Known rows, with every way that one mark hangs from another:
Q719{Q660{Q861{Q404} Q916{Q616}}}: [ 1.44  1.53  2.02  0.15 -1.90 -1.68  1.19  1.61 -0.83 -1.65 -0.87  0.45
  1.34  0.67  1.29 -0.91 -2.81  2.01  2.19 -0.23 -0.12 -0.78  0.30 -1.28
 -1.26 -2.04  2.86  0.64  0.55  0.10  0.51  1.15 -2.63 -1.22  1.75 -2.84
  0.87  0.15 -0.79  2.46  0.75 -2.89  1.28  2.71  0.90  2.13  0.16]
Q861{Q404{Q807} Q660}: [-0.30 -1.31  1.10  2.99  1.55 -3.21  0.39  3.85  0.07 -5.79 -1.25  0.29
  1.53 -0.14 -0.37 -1.13 -3.44  4.43  2.35 -2.87 -1.63 -2.37  2.61  0.65
 -2.22 -1.68  0.75  1.92  0.43 -0.23  0.45 -0.91 -1.91 -2.37 -0.30 -1.45
 -0.34 -0.79  0.37 -0.03  1.97 -3.84  2.92  1.05  1.29  1.24 -0.56]
Q660{Q404 Q861{Q511} Q916{Q616}}: [ 1.03  1.08  1.69  3.05 -2.94 -2.26  2.72  2.35 -2.08  0.09 -1.78  5.76
  0.97  0.70 -1.30 -0.76 -3.41  0.72  2.13  0.80  0.16  0.19 -0.30  0.18
 -1.23 -3.42  2.19 -0.23  0.08  2.35  0.40  1.78 -2.88 -1.26  1.66 -2.76
  2.54  0.20  0.42  1.54  1.02 -2.52  3.04  2.18  0.45  0.15 -0.04]
Q404{Q660{Q861} Q807{Q511{Q10 Q800}}}: [ 0.45 -1.95 -0.62  3.77  0.24 -3.58 -0.46 -1.43  1.02 -3.66  1.00 -0.32
  2.55  1.01 -2.64 -3.85 -3.14  2.03 -0.73 -2.88  1.11 -2.47  0.97  0.59
 -2.45 -3.34  2.59  2.06 -0.41 -0.10  0.20  0.33 -1.79 -1.77 -0.47 -3.33
 -1.71  2.54  1.64  3.41  2.72 -3.49  1.73  0.26  0.96  1.16 -0.88]
Q807{Q511{Q10} Q660{Q861{Q404} Q916}}: [-0.83 -0.65  0.68  5.73 -2.39 -1.25  0.88  0.17 -0.28 -2.46 -1.63  2.71
  1.61 -1.11 -1.62 -2.34 -2.58  3.08  0.99 -1.73 -0.11 -0.94 -0.40 -1.50
 -1.45 -4.87  2.48  2.47  0.41  1.37  1.96  0.79 -1.01 -0.79  0.78 -3.64
  0.15  0.75  1.49  2.45  3.05 -2.97  1.68  0.22  1.65  0.82 -0.13]
Q404{Q660{Q861 Q916{Q616{Q81 Q719}}} Q807}: [ 0.39  0.05  0.03  3.30  0.27 -5.08 -0.17 -2.40  2.09 -2.41  0.29  0.38
  0.24  2.17 -2.00 -2.86 -4.41  1.18  1.58 -1.14  1.20 -1.33  2.06  1.49
 -1.23 -1.67  3.16  1.91 -0.76  0.13 -1.12  0.58 -2.71 -0.68 -0.60 -1.76
 -1.28  0.43  1.68  1.80  1.01 -3.35  2.25  1.46  1.92  2.39 -0.03]
Q800{Q404 Q511 Q616{Q81} Q719{Q660}}: [ 1.81 -1.15  2.10 -0.75 -2.77 -1.76 -2.74  1.95 -4.14 -1.24  1.13  3.98
  1.27  1.84  2.18  3.52 -2.27  0.66  4.85 -2.09 -0.47  0.50  2.81 -2.06
 -1.70 -0.62  2.60  0.48 -0.59 -4.39  0.74 -4.68 -2.45 -2.09  2.30 -4.81
  1.33 -1.35 -1.03  0.65 -0.26 -2.19 -0.27  0.03  1.84  1.95  0.67]
Q800{Q404{Q807} Q616{Q81 Q719{Q660}}}: [-0.10 -1.74 -0.04  0.44 -0.60 -3.44 -2.49  1.62 -1.59 -2.97  0.72  3.32
 -0.75  1.62  0.52  0.41 -3.70  1.50  3.96 -1.77 -0.50 -0.01  3.71 -0.89
 -0.33 -0.54  2.21 -0.46 -0.26 -2.16  0.20 -4.01 -2.80 -0.96  1.63 -2.90
  1.21 -1.22 -0.93  0.57  1.28 -4.08  0.00  1.43  2.20  1.99 -0.30]
Q807{Q511{Q10 Q800} Q660{Q404}}: [-0.66 -2.42 -0.01  4.25 -1.62 -0.37 -0.69  0.92 -1.21 -3.49 -1.78  2.04
  1.40 -1.05 -1.09 -2.79 -1.92  3.19  0.29 -1.80 -1.35 -2.21  0.68 -0.72
 -1.58 -4.50  1.68  1.78  0.79  3.08  2.41 -0.77 -0.39 -1.50  1.45 -5.88
  0.20  1.30  1.39  3.58  3.33 -3.31  2.16 -0.61  0.55 -0.22  0.37]
Q719{Q81 Q916{Q404{Q807} Q616}}: [-2.14  0.70  1.26 -1.71 -1.08 -1.59  3.05  1.33  0.64 -1.29 -0.46 -0.49
 -3.18  1.17  1.38 -0.78 -4.24  3.30  3.18  4.72 -0.35  0.46 -0.05 -0.74
 -1.48 -2.41  0.06 -0.07  2.10  0.69  0.59 -0.17 -3.40 -3.01  1.70 -3.96
 -0.92 -0.45 -0.06  0.96  3.13 -2.50  0.97  4.04  2.64  1.43  2.13]
Q861{Q404{Q660} Q511 Q807}: [ 0.67 -0.04  2.36  2.93  0.87 -3.68  1.70  3.89 -1.38 -6.34  0.05  0.62
  3.23  0.80 -1.54  0.05 -3.36  3.83  1.99 -2.62 -4.09 -0.58  1.99 -0.56
 -4.07 -1.30  0.82  1.76  0.27 -0.69  1.85 -0.27 -2.77 -2.76  0.49 -1.31
 -0.14 -1.45  0.04  1.46  2.57 -2.93  3.99  1.03  0.82  1.42 -1.64]
Q807{Q404 Q660{Q861{Q511{Q10}}}}: [-0.34 -1.81  0.58  3.18 -1.62 -0.98  2.25  3.15 -1.89 -3.76 -2.80  2.56
  0.43 -0.36 -1.24 -1.81 -2.73  3.52  0.43 -1.50 -1.81 -0.25 -0.40 -1.44
 -2.40 -3.37  2.34  1.58  0.61  1.21  0.81 -0.57 -1.71 -2.90 -0.25 -2.87
  0.05  0.47 -0.53  1.90  3.08 -2.82  1.46 -0.25  0.59 -0.47 -0.99]
Q719{Q81 Q916{Q404 Q616}}: [-1.98  1.09  1.63 -2.13 -1.63 -0.83  3.51  1.77 -0.26 -0.60 -1.14 -0.39
 -3.44  0.86  1.66 -0.75 -4.04  3.28  3.27  4.84 -1.00  1.02 -0.02 -1.57
 -1.39 -2.05  0.12 -0.23  2.43  1.00  0.90  0.13 -3.60 -3.04  2.23 -4.03
 -0.41 -0.88 -0.26  1.06  2.64 -2.34  0.97  3.88  2.16  1.41  2.62]
Q861{Q660 Q807{Q511{Q10 Q800{Q404 Q616}}}}: [ 0.69 -1.66  0.60  2.28 -1.07 -2.64 -1.37  3.17 -1.45 -6.42  0.06  0.66
  2.16 -1.04 -0.94  0.14 -1.29  4.35  2.40 -3.13 -2.27 -1.70  1.34 -0.96
 -2.23 -2.20  0.70  2.60  0.33  0.95  1.76 -1.06 -2.90 -3.12  2.50 -3.14
  0.12 -0.74  0.44  2.53  1.76 -4.37  1.48  1.55  0.40  1.24 -1.41]
Q660{Q404 Q861{Q511 Q807} Q916{Q616{Q81}}}: [ 0.49  1.25  1.96  2.06 -2.59 -3.37  2.33  2.61 -1.18 -0.91 -0.81  6.65
 -0.01  1.00 -2.17  0.17 -3.06  0.42  2.73  0.94 -1.01  0.44 -0.44  0.48
 -1.13 -3.60  1.77 -0.13  0.31  2.05  0.72  1.06 -3.67 -1.88  1.80 -1.65
  2.36 -0.51 -0.26  1.82  1.37 -2.91  3.19  2.77  0.66  0.88 -0.29]
Q404{Q660{Q861 Q916{Q616}} Q807{Q511{Q800}}}: [ 0.69 -0.27  0.43  4.63 -0.22 -4.54 -0.06 -2.36  1.45 -2.84  0.70  0.02
  2.73  1.58 -2.16 -3.83 -3.56  2.26 -0.02 -1.19  1.26 -2.19  1.01  1.31
 -2.23 -4.06  3.17  2.41 -1.39  0.74  0.19  1.95 -2.33 -1.58 -0.52 -3.27
 -1.55  1.51  2.41  3.11  1.76 -2.81  2.19  0.87  1.07  2.20 -0.34]
Q807{Q404{Q660{Q861}} Q511{Q10}}: [-0.57 -1.02  0.00  4.01 -1.68 -1.29  0.86  1.67 -1.07 -2.77 -2.07  1.22
  1.51  0.68 -3.74 -2.39 -2.53  2.82 -1.13 -1.71 -1.30 -1.26  0.53 -1.78
 -2.70 -3.83  3.12  1.93  1.47  0.25  1.48  1.23 -1.83 -1.85  0.09 -2.67
 -0.54  1.44  0.09  2.92  2.84 -3.08  0.90 -0.85  0.83 -0.70 -0.65]
Q861{Q511{Q10 Q800} Q807{Q660{Q404 Q916}}}: [ 0.97 -1.10  1.07  2.97 -1.64 -2.23 -0.34  2.97 -1.74 -5.09 -0.20  2.04
  1.69 -0.93 -1.35  0.29 -1.75  3.11  2.26 -1.51 -3.04 -1.49 -0.06 -0.94
 -3.16 -1.99  0.25  2.46  0.52  3.22  2.64  0.04 -1.68 -1.89  2.84 -4.19
  0.80 -0.60  0.46  3.83  2.74 -2.84  3.20  1.73  1.00  0.25 -1.59]
Q404{Q660{Q916{Q616}} Q807{Q511{Q800}}}: [ 0.49 -0.20  0.39  4.58  0.10 -4.54 -1.29 -2.23  1.59 -3.62  0.53 -1.57
  2.71  1.54 -1.88 -3.18 -3.74  2.90  0.64 -0.81  0.64 -2.58  2.27  1.30
 -2.35 -3.35  2.85  3.09 -1.03  1.10  0.63  1.71 -1.58 -1.00 -0.28 -3.89
 -2.03  0.92  2.75  2.78  1.59 -2.67  2.46  0.47  1.28  2.02 -0.06]
Q660{Q916{Q616{Q81}}}: [-0.32  1.21  1.69  1.23 -1.78 -2.91  0.35  0.71 -0.26 -0.87 -1.35  0.38
 -1.70  0.58 -0.72 -0.69 -3.78  1.53  3.41  1.82 -0.34  0.17  2.11 -0.53
 -0.31 -1.61  1.85  1.77  0.69  1.83  0.84  1.57 -2.67 -0.18  2.55 -3.15
  0.13 -1.19  0.86  1.33  0.04 -2.22  2.04  1.65  0.69  1.60  1.41]
Q916{Q616 Q660{Q404{Q807} Q861}}: [ 0.95  0.22  1.42  2.45 -0.68 -1.25  1.76  0.38  0.07 -3.92 -1.48  1.85
 -0.09  2.86  0.68 -1.80 -2.09  1.46  1.47  1.10  0.66 -0.41  0.15  1.83
 -0.73 -2.27  0.82 -1.24 -1.37  1.40 -0.08 -0.91 -2.60 -2.14  1.44 -4.79
  0.77  0.74 -0.53  2.16  0.34 -3.30  2.21  1.24  0.02  1.99  0.10]
Q660{Q861{Q511 Q807} Q916{Q404}}: [ 0.25  1.23  1.42  1.33 -4.01 -2.74  2.92  2.65 -1.42 -1.51 -1.75  2.91
  1.66  0.07 -1.47  0.17 -3.72  1.68  3.25  0.98 -0.85  1.14 -0.95 -1.44
 -0.70 -2.03  1.20  1.59  1.30  0.50  0.75  1.69 -3.29 -2.51  1.63 -1.94
  0.98 -0.37 -0.13  1.86  0.66 -2.47  1.80  3.24  0.65  0.08 -1.77]
Q916{Q404 Q616 Q660}: [-0.25  1.55  1.44  1.12 -1.76  0.80  1.24  1.31 -0.01 -4.21 -4.23 -1.31
 -0.73  2.62  2.31 -0.26 -3.05  2.83  3.25  3.73 -1.29  0.50  1.05 -0.57
 -0.20 -0.34 -1.17 -0.10  0.59  1.50  0.75 -0.10 -2.09 -3.02  1.70 -5.81
  0.05 -1.06 -0.76  2.14 -1.66 -2.75  2.16  0.95 -0.40  2.19 -0.39]
Q719{Q916{Q404{Q660{Q861{Q807}}} Q616{Q81}}}: [-1.25  1.14  1.34 -1.44 -1.13 -1.88  1.65  1.25  0.94 -0.91 -1.62  0.17
 -3.21  1.34 -0.03 -0.98 -4.53  1.61  2.80  3.02 -1.59  0.51  1.24 -1.05
 -1.10 -1.77  1.17  0.71  1.49  0.49  0.31 -0.03 -3.80 -2.69  1.26 -3.20
 -0.66 -1.06 -0.93  2.12  0.90 -2.28  1.69  2.87  1.11  2.04  1.08]
Q660{Q404 Q861{Q511}}: [ 0.67 -1.23  0.91  1.37 -2.27 -1.96  3.33  3.48 -2.87 -1.14 -1.32  5.17
  1.54  0.28 -1.43 -1.55 -3.42  0.81  1.32 -1.23 -0.10  0.44  0.04 -0.22
 -1.00 -2.84  2.14 -0.94  0.98  0.55  0.02 -0.86 -2.61 -2.33  0.92 -2.72
  2.06  1.46 -0.47  1.16  2.29 -3.12  2.44  1.35 -0.31 -1.16 -0.45]
Q404{Q807{Q660{Q861{Q511{Q10}} Q916}}}: [ 0.03 -1.62 -0.15  3.33 -1.07 -3.41  0.21  0.10  0.62 -3.78  0.06  0.76
  1.15 -0.20 -1.04 -1.60 -3.64  2.40  2.06 -1.40  1.44 -1.10  0.48  0.49
 -1.24 -2.76  2.01  2.35 -0.19  0.64 -0.07 -0.75 -1.12 -1.02  0.19 -3.38
 -1.00  1.27  1.25  1.42  2.71 -3.11  1.74  1.33  1.70  0.43 -1.08]
Q800{Q404 Q511{Q10} Q616}: [ 1.55 -1.33  0.48  1.87 -3.25 -0.12 -3.12  3.10 -5.33 -2.49 -0.12  4.25
  0.92  0.55  0.77  2.75 -2.33  1.16  3.45 -2.52  0.30  0.65  2.66 -2.37
 -2.69 -0.93  1.33  1.02 -1.41 -1.85  0.80 -2.62 -0.92 -0.96  3.17 -3.79
  1.47 -0.47  0.20  0.78  0.43 -4.34 -0.25  0.91  1.79  0.59  0.23]
Q916{Q404{Q807} Q616 Q660}: [-0.45  1.00  0.89  1.74 -0.96 -0.28  0.60  0.68  1.27 -5.22 -3.24 -1.43
 -0.35  3.06  1.91 -0.29 -3.32  2.86  3.12  3.57 -0.40 -0.28  1.01  0.60
 -0.31 -0.84 -1.22  0.12  0.12  1.06  0.32 -0.51 -1.81 -3.00  0.92 -5.70
 -0.68 -0.45 -0.48  1.99 -1.00 -2.97  2.15  1.19  0.29  2.21 -1.08]
Q800{Q511 Q719{Q660}}: [ 2.04 -1.03  2.21 -0.31 -2.68 -1.99 -0.02  0.31 -2.13 -2.38  0.40 -0.85
  2.33  1.56  1.59  1.52 -2.43  1.16  3.74 -1.67  0.21 -0.60  1.57 -1.32
 -1.23  0.44  3.12  2.06  1.09 -2.68  0.34 -2.47 -2.24 -1.51  2.84 -5.78
 -0.40  0.19  0.24  1.97  0.37 -1.61  0.64  0.88  1.49  0.17  0.38]
Q511{Q10 Q800{Q404 Q719{Q660 Q916}}}: [ 1.51 -1.82  1.02 -1.40 -1.10 -0.32 -1.58  2.66 -2.48 -0.53 -0.78 -1.11
 -0.88 -0.30  0.33 -0.17 -1.22  1.30  1.23 -0.40 -1.97 -2.50  0.82 -1.79
 -2.24 -0.12  0.72  1.38  1.28  1.12  2.43 -0.65 -3.04 -0.70  4.68 -5.93
  0.82 -0.35 -1.29  4.43  0.92 -1.41  0.63  1.64  1.45  0.34  0.47]
Q800{Q404{Q807{Q660}} Q511{Q10} Q719{Q916}}: [ 1.24 -2.60  0.91  1.45 -2.12 -1.97 -1.90  0.73 -1.79 -1.51 -0.07  1.95
  0.18  1.19  0.26  2.44 -2.65  0.79  3.23 -0.64  0.80 -1.11  1.36 -0.27
 -2.21 -0.82  2.06  2.53 -0.26 -2.21  0.54 -3.80 -1.74 -0.73  2.28 -5.31
 -0.40 -0.36  0.20  1.06  1.67 -1.80  0.39  1.38  3.90 -0.27  0.26]

Rows:
[ 0.19 -1.94  0.28  0.21 -0.71 -0.26 -2.78  3.57 -3.48 -1.66 -0.42  2.02
 -1.96 -0.60 -0.62 -0.47 -1.63  1.41  1.50 -1.51 -2.21 -1.31  2.07 -2.11
 -2.35 -1.21 -0.36  0.59  0.02  1.54  2.51 -0.61 -2.26 -1.05  4.12 -4.29
  1.43 -0.63 -0.72  3.56  0.85 -3.22  0.83  0.55  0.44  1.31  0.61]
Q511{Q10 Q800{Q404 Q616{Q81}}}
[-1.53 -1.02  1.53  0.86 -1.01 -3.93  2.38 -0.56  1.15 -1.31  0.06  2.46
 -4.07  2.33 -1.15 -2.23 -4.07  0.86  3.64  1.30 -1.36  0.86  1.47 -2.32
  0.33  1.01  2.34 -0.58  2.45 -0.17  1.22 -1.71 -4.20 -0.87  2.92 -4.04
  1.30 -1.63 -1.25  2.72  2.35 -1.70  1.19  2.49  2.29  1.66  1.03]
Q616{Q81 Q719{Q916{Q660{Q861{Q511}}}}}
[-1.15 -0.75  1.00  5.22 -3.22 -2.00  2.28  1.01 -0.95 -2.49 -2.92  3.07
  1.91 -0.26 -2.33 -2.98 -2.77  3.92  0.10 -0.53 -0.95 -0.38 -0.67 -1.15
 -1.34 -5.94  4.10  2.56  0.38  1.25  1.60  1.05 -1.60 -2.29 -0.61 -3.16
 -0.29  0.73  0.79  1.99  3.27 -2.35  0.72 -0.28  1.04 -0.36 -0.18]
Q807{Q404 Q511 Q660{Q861 Q916}}
[ 0.48 -1.78  0.37  1.99 -1.47 -3.03  2.69  2.86 -1.57 -2.12 -0.35  5.04
  1.92  0.73 -1.83 -1.58 -3.70  0.83  1.19 -1.40  0.83 -0.36  0.00  0.95
 -1.12 -3.33  2.08 -0.72  0.50  0.11 -0.41 -1.29 -2.32 -2.30  0.16 -2.62
  1.32  2.07 -0.19  1.02  2.96 -3.35  2.46  1.60  0.37 -1.13 -1.12]
Q660{Q404{Q807} Q861{Q511}}
[-0.47 -0.52  0.96  0.76  0.25 -2.96  0.68  0.10  1.01 -2.97 -0.55  1.89
 -2.67  2.46  0.30 -1.10 -3.74  0.97  3.06  0.61 -0.76 -0.53  2.18 -0.08
  0.14 -0.56  1.97 -0.76  1.29  0.91 -0.09 -1.32 -3.91 -1.30  2.42 -3.65
  0.81 -0.86 -0.38  2.39  1.24 -3.58  2.18  2.01  1.17  2.30  0.33]
Q916{Q616{Q81 Q719{Q660{Q404{Q807} Q861}}}}
[ 1.32 -0.69  0.60  1.86 -0.85 -2.99  1.69  0.34 -1.25 -2.47 -0.43  0.03
  2.27  0.71 -1.12 -2.76 -3.92  1.99  0.92 -2.40  0.03  0.06  1.59 -0.82
 -2.18 -1.30  2.89  1.31  0.15 -0.51 -0.51 -0.10 -2.34 -2.20 -0.50 -2.40
 -0.51  1.01  0.84  1.61  1.28 -2.98  2.32  0.26 -0.22  1.04 -0.26]
Q404{Q660{Q861{Q511}}}
[ 0.60 -1.78  0.79  0.71 -0.30 -0.38 -1.54  2.26 -2.80 -2.09  0.15 -1.29
 -1.07 -0.74 -0.39 -0.67 -1.11  1.63  1.71 -2.59 -2.37 -2.11  1.57 -1.28
 -2.25 -0.28 -0.18  1.62  0.25  1.38  2.52 -0.24 -3.13 -0.56  5.43 -6.18
  0.40 -0.40  0.25  4.36  0.39 -1.72  0.99  0.07  0.56  0.63  0.27]
Q511{Q10 Q800{Q616 Q719}}
[-0.54  0.44  0.33  2.07 -3.41 -1.89  1.35  1.09 -0.40 -0.17 -2.12  2.14
  0.62  0.07 -1.81 -1.72 -3.52  1.17  1.77  0.97  0.57 -0.57 -0.68 -0.85
 -0.20 -2.97  1.36  1.72  1.11  1.12  0.77  2.31 -2.40 -1.40  1.56 -2.97
  0.39  0.91  0.50  2.71  0.71 -2.63  0.99  2.54  1.15  0.00 -0.73]
Q660{Q861 Q916{Q404{Q807{Q511{Q10 Q800}}}}}
[ 0.52 -0.35  2.08  3.66  0.75 -2.66  1.88  3.40 -1.80 -4.21 -0.86  0.87
  2.94  0.71 -0.92 -1.20 -4.14  3.61  1.55 -2.14 -2.78 -0.67  2.42 -1.39
 -3.90 -1.30  1.22  1.17  0.61 -0.51  1.64  0.33 -1.79 -2.15 -0.24 -2.31
  0.35 -0.85  0.41  1.05  2.30 -2.21  4.02 -0.18  0.56  1.17 -0.75]
Q861{Q404{Q660} Q511}
[-1.02  0.13  1.91 -1.16 -0.74 -2.48  1.66  1.26  0.31 -0.77 -0.27 -0.31
 -3.81  0.75  0.07 -1.30 -4.12  1.61  2.84  2.62 -0.69  0.42  1.74 -1.09
 -0.99 -1.70  1.89  0.57  1.20  0.84  0.85 -0.27 -3.70 -1.26  2.88 -4.20
 -0.35 -0.88 -0.58  1.78  1.85 -1.65  1.35  2.61  1.04  1.61  2.07]
Q719{Q916{Q616{Q81}}}
[ 1.77 -0.68  2.11  1.69 -0.94 -3.61  0.53  3.04 -2.44 -4.92  0.21  0.83
  2.52  0.54 -0.74  0.24 -2.55  3.17  2.21 -0.43 -2.99 -0.43  1.12 -0.73
 -3.27 -1.33  0.68  1.82 -0.33  1.47  2.07  0.43 -3.44 -2.96  2.57 -3.47
  0.50 -1.38  0.32  2.96  1.53 -2.43  3.03  2.01  0.00  1.35 -1.55]
Q861{Q511{Q800{Q404{Q660{Q916{Q616}}}}} Q807}
[-0.06 -2.54  0.66  0.69 -0.82 -2.89  0.50  1.39 -1.69 -1.75  0.03  0.62
  1.14  0.85 -0.58  0.57 -2.55  2.24  2.28 -0.02  0.24 -0.65  1.20  0.59
 -0.91 -2.06  1.16  0.90  1.10 -1.88  0.88 -3.02 -3.17 -1.64  1.58 -4.08
 -0.41  0.12  0.50 -0.16  2.41 -2.17  0.73  0.50  2.34 -0.32  0.32]
Q800{Q404{Q807{Q511{Q10}}} Q719{Q81}}
[ 0.03 -0.86  0.44 -0.16 -1.31 -3.18  0.77  0.07  0.42 -2.03 -0.39 -0.06
 -1.17  1.64  0.27 -1.61 -3.92  1.45  3.13 -0.24 -0.62 -1.15  2.11 -0.86
  0.20  0.83  3.63  0.22  2.26  0.08  0.17 -2.00 -3.11  0.18  3.02 -4.38
  0.73 -0.32 -0.68  2.56  2.49 -2.99  0.60  3.74  3.05 -0.04  0.55]
Q616{Q719{Q660{Q404{Q807}} Q916}}
[ 0.08 -0.43  2.74  2.26  0.22 -3.30  2.54  5.22 -1.93 -6.19 -0.04  1.38
  2.34  0.31 -1.26  0.79 -3.14  3.68  2.63 -1.64 -4.02 -0.07  1.33 -0.87
 -3.22 -1.49  0.20  1.22  0.81 -0.47  2.36 -0.46 -3.21 -2.70  2.04 -1.87
  0.53 -1.58 -0.49  1.32  2.94 -2.67  3.48  1.80  0.71  0.63 -1.77]
Q861{Q404 Q511 Q807}
[ 2.23 -0.80  0.74  3.00 -2.37 -3.19 -1.54 -0.05 -2.18 -2.18 -0.51  3.51
  2.71  2.37 -0.32  0.43 -3.67  0.90  2.03 -0.98  1.88 -0.27  2.08  0.36
 -2.47 -1.89  3.14  1.96 -2.00 -1.66 -0.90 -1.04 -1.25 -1.60 -0.29 -2.16
 -0.12  0.34  1.33  0.51  0.53 -4.00  1.23  1.64  2.10  1.27  0.14]
Q800{Q404{Q660{Q861 Q916{Q616}} Q807} Q511}
[-2.18 -1.28  1.02 -0.26 -0.61 -4.11  1.49 -0.11  1.02 -0.74 -0.27  1.35
 -4.98  1.57 -1.47 -2.06 -4.65  0.73  3.81  1.02 -1.71  0.51  2.85 -1.94
  0.83  1.02  2.67  0.22  2.98  0.03  0.90 -1.78 -4.23 -0.12  3.31 -3.38
  0.59 -1.83 -0.66  2.08  2.32 -2.14  1.02  2.62  2.43  0.96  1.76]
Q616{Q81 Q719{Q916}}
[ 1.21 -0.29  0.06  3.52 -0.69 -4.99  0.36 -1.15  0.82 -2.66  0.76  0.26
  2.96  1.19 -2.16 -2.57 -4.38  1.86  1.23 -1.92  1.66 -1.18  1.28  0.83
 -2.24 -2.24  3.21  2.43 -0.73 -0.47 -0.82  0.78 -1.67 -1.21 -1.40 -1.91
 -1.28  1.44  1.69  1.45  1.73 -2.84  2.30  1.15  1.45  1.21 -0.98]
Q404{Q660{Q861{Q511} Q916} Q807}
[-0.04 -1.36  1.18 -0.35 -0.42 -0.49 -0.43  1.92 -2.41 -1.00  1.16 -1.01
 -2.33 -0.69  0.02 -0.86 -1.08  2.13  1.85 -1.09 -2.24 -1.81  0.53 -1.74
 -2.85 -0.79 -0.22  1.09  0.73  1.31  2.84 -0.17 -3.60 -0.95  5.56 -6.17
  0.38 -0.52  0.04  4.29  1.80 -1.35  0.48  1.33  1.78  1.03  1.56]
Q511{Q10 Q800{Q616 Q719{Q81 Q916}}}
[-0.61 -1.41  0.93  4.50 -2.09 -1.45 -0.22 -0.91 -0.49 -2.37 -0.72  0.04
  1.27 -1.16 -0.84 -2.29 -1.65  3.73  1.35 -0.80 -1.01 -1.96 -0.14 -1.35
 -1.67 -3.87  1.76  3.20  0.86  2.53  3.01  0.63 -1.34 -0.98  2.33 -6.23
 -0.51  0.25  2.26  3.67  2.85 -1.67  1.58 -0.23  1.70  0.79  0.80]
Q807{Q511{Q10 Q800{Q719{Q81}}} Q660{Q916}}
[ 0.14  0.83  0.68  2.41 -1.59 -2.99 -0.30  1.30 -0.25 -1.38 -1.76  2.21
  0.05  1.03 -1.30 -0.55 -3.69  1.15  2.64  1.13  0.42 -1.40  2.00  2.25
 -0.45 -2.88  1.99  1.20 -0.11  2.46  0.06  0.74 -1.62  0.27  1.54 -3.08
  0.50  0.12  1.19  0.77  0.76 -3.19  2.59  2.07  1.54 -0.10  0.82]
Q660{Q404{Q807} Q916{Q616}}
[-0.64  0.13  0.30  0.93 -2.02 -0.81  0.63  1.08  0.62 -4.43 -3.03 -1.41
  0.79  2.15  0.78 -0.90 -3.43  2.65  2.97  2.13 -0.13 -0.17  0.96 -0.05
  0.20 -0.43 -0.43  0.70  1.04 -0.19  0.39 -1.31 -0.89 -2.59  0.23 -4.99
 -0.79  0.43 -0.83  1.55 -0.25 -2.90  1.24  1.13  0.61  0.60 -1.08]
Q916{Q404{Q807} Q660}
[-1.37  1.04  0.77  0.62 -0.78 -1.33  0.96  0.97  0.89 -2.69 -2.84  1.30
 -1.37  2.03 -0.28 -0.76 -4.41  1.82  2.50  2.09 -1.92  0.46  1.70 -0.68
 -0.67 -2.35  0.25  0.47  1.45  0.61  0.03  0.20 -3.29 -3.86 -0.19 -2.73
 -0.60 -0.87 -0.09  2.00 -0.31 -3.52  2.87  0.69 -0.34  2.69 -0.31]
Q916{Q404{Q660{Q861{Q807{Q511}}}} Q616{Q81}}
[ 1.29  1.22  1.55 -0.80 -2.54 -2.17  0.72  0.61 -0.30 -1.04 -0.29  0.57
  0.43  0.74  1.06 -0.92 -2.97  1.36  2.63  0.38  0.72 -0.29  0.28 -1.59
 -0.52 -1.87  3.19  0.62  1.02  0.18  0.10  0.69 -2.66 -1.33  1.70 -3.19
  0.66  0.49 -0.83  2.60  0.62 -2.83  0.90  2.61  0.58  2.19  0.36]
Q719{Q660{Q861 Q916{Q616{Q81}}}}
[-0.69  0.30  2.06 -1.36 -2.10 -1.88  4.31  0.18 -0.42 -0.76  0.84  0.07
 -2.06  1.12  0.91 -2.61 -2.49  2.85  2.12  2.75  0.52  1.15 -1.42 -1.48
 -1.50 -1.92  1.61 -0.70  1.18 -0.20  1.04 -0.74 -3.30 -2.43  2.09 -4.09
  0.03  0.47 -0.88  1.62  3.56 -1.96 -0.15  3.64  2.26  1.58  3.01]
Q719{Q81 Q916{Q660{Q861}}}
